Below are the code and all the weights of a small trained network. Each question names an input and a target symbol and asks about switching units off, where a switched-off unit gives its printed mean instead of its output.

import numpy as np


def w(rows, s, z=0):
    codes = np.array(rows[::2]) - 128.0
    scale = np.full(codes.shape[1], s)
    scale[-1] = z or s
    return codes * scale


def norm(h):
    return h / np.sqrt((h * h).mean(-1, keepdims=True) + 1e-5)


def f(y):
    return np.maximum(y, 0)


def softmax(a):
    e = np.exp(a - a.max(-1, keepdims=True))
    return e / e.sum(-1, keepdims=True)


def log_softmax(a):
    a = a - a.max(-1, keepdims=True)
    return a - np.log(np.exp(a).sum(-1, keepdims=True))


def net(x, mask):
    ids = ['αγδεξπ'.index(c) for c in x.split()]
    T = len(ids)
    res = E[ids] + P[:T]
    r = norm(res)
    for j in range(2):
        rows = slice(2 * j, 2 * j + 2)
        q, k, v = (r @ M[0][rows].T for M in (Q, K, V))
        z = softmax(np.where(np.tri(T) > 0, q @ k.T / 2**0.5, -1e9)) @ v
        o = O[0][rows]
        res = res + np.where(mask[j], z, o[:, -1]) @ o[:, :-1]
    y = f(norm(res) @ A[0][:, :-1].T + A[0][:, -1])
    res = res + np.where(mask[2:14], y, B[0][:, -1]) @ B[0][:, :-1]
    return log_softmax(norm(res)[-1] @ U[:, :-1].T + U[:, -1])


Q, K, V, O, A, B = {}, {}, {}, {}, {}, {}
E = w([
[151,92,169,176,63],'α',
[180,164,54,151,85],'γ',
[163,47,67,128,140],'δ',
[159,87,203,35,152],'ε',
[51,105,152,137,5],'ξ',
[172,228,145,128,144],'π',
],0.022)
P = w([
[65,65,161,188,194],'0',
[98,90,124,131,64],'1',
[106,117,126,119,66],'2',
[110,134,126,114,64],'3',
[115,152,129,112,65],'4',
[124,181,131,109,64],'5',
[123,193,128,99,69],'6',
[127,208,127,88,76],'7',
[126,227,131,96,68],'8',
[127,234,128,90,73],'9',
[140,245,125,74,85],'10',
[123,254,114,82,73],'11',
],0.0097)
Q[0] = w([
[112,129,141,157,141],'h1',
[103,113,141,179,184],'h1',
[106,155,141,178,251],'h2',
[142,72,156,170,136],'h2',
],0.027)
K[0] = w([
[139,109,121,109,104],'h1',
[159,128,87,75,48],'h1',
[68,6,123,196,102],'h2',
[190,93,139,111,66],'h2',
],0.022)
V[0] = w([
[163,222,103,218,94],'h1',
[187,189,131,2,136],'h1',
[215,54,253,83,205],'h2',
[49,143,248,17,82],'h2',
],0.019)
O[0] = w([
[117,131,157,204,83,103],'h1',
[51,176,91,115,105,4],'h1',
[98,127,161,163,249,94],'h2',
[20,62,153,164,116,254],'h2',
],0.02,0.0094)
A[0] = w([
[70,165,185,203,128,69],'n1',
[192,153,99,87,150,69],'n2',
[68,70,93,126,66,136],'n3',
[186,62,75,69,136,120],'n4',
[168,229,116,116,92,121],'n5',
[3,150,80,56,174,161],'n6',
[105,109,12,208,183,152],'n7',
[180,211,187,96,92,171],'n8',
[32,70,167,126,189,3],'n9',
[104,82,60,102,95,163],'n10',
[73,92,118,129,198,144],'n11',
[132,216,108,59,85,128],'n12',
],0.015,0.0049)
B[0] = w([
[150,234,103,124,156,186],'n1',
[87,136,61,138,187,159],'n2',
[104,79,88,131,197,251],'n3',
[130,202,129,179,187,192],'n4',
[86,92,99,112,109,166],'n5',
[143,130,252,28,128,183],'n6',
[68,221,120,145,110,154],'n7',
[53,108,129,120,115,182],'n8',
[157,103,122,4,115,183],'n9',
[106,147,63,119,156,201],'n10',
[123,205,177,82,81,173],'n11',
[116,155,149,125,62,172],'n12',
],0.024,0.011)
U = w([
[172,124,189,183,140,74],'α',
[179,176,103,91,54,255],'γ',
[193,156,74,104,191,46],'δ',
[84,161,194,81,138,242],'ε',
[106,46,94,86,92,45],'ξ',
[133,247,177,165,111,57],'π',
],0.015,0.0039)

Each question gives the input, a string of symbols that net reads in full, and the target symbol t.
The units are the heads (2 rows each of Q, K, V and O) and the neurons (one row each of A and B). Each row of codes is followed by its name. A weight is (code - 128) times the scale printed after its matrix; where a second scale follows, it is the last column's (O, A, B and U).
mask holds one flag per unit, heads first, then neurons. A switched-off unit (its flag False) gives its mean, the last column of its rows in O or B, instead of its output. The means were averaged over made-up inputs and are rounded, as every weight is.
A unit's drop is (log p(t) with every unit on - log p(t) with that unit switched off) / (log p(t) with every unit on - log p(t) with every unit switched off).
The circuit of an input: a set's keep is (log p(t) with only the set's units on - log p(t) with every unit switched off) / (log p(t) with every unit on - log p(t) with every unit switched off). Starting from the 12 units with the biggest drops (on a tie, the unit counted first), units are removed one at a time, each time the one whose removal leaves the highest keep (on an exact tie, the one counted first), for as long as the keep stays at least 0.8.
circuit, biggest first: the units of the circuit, biggest drop first
top k neurons: the k neurons with the biggest drops, biggest first
which heads matter: for each layer, one digit per head in row order, 1 if its drop is at least 0.15 and else 0, layers parted by /
drop of u: that unit's drop, to one decimal
input ξ ξ ξ γ δ, target γ: which heads matter : 01
input π γ ξ π α δ δ ξ α, target π: circuit, biggest first : h1
input ξ ε ξ δ ξ ξ γ π, target ξ: circuit, biggest first : h2; n3
input α ε π π ε ξ π ξ ξ ξ δ ξ, target α: circuit, biggest first : h1; n9
input α ε ξ δ ξ π δ, target α: circuit, biggest first : h1; n9
input δ ξ δ ε ξ ξ ξ ξ α π ε, target δ: top 4 neurons : n4; n6; n11; n2
input α α δ ξ ξ ξ δ, target δ: circuit, biggest first : h2; n4
input ξ ξ δ δ, target δ: circuit, biggest first : h2; n2
input π δ ξ ξ δ ξ ξ ξ δ δ, target π: circuit, biggest first : h1; h2
input π α ξ δ γ δ ξ α δ α δ ε, target π: which heads matter : 10
input α ξ α π γ, target α: which heads matter : 10
input δ ξ ξ α π ξ α, target δ: which heads matter : 11
input δ δ δ δ π, target δ: drop of h2 : 0.2
input π δ ξ ε, target π: drop of h1 : 0.4
input ξ γ ξ, target γ: drop of h2 : 1.3
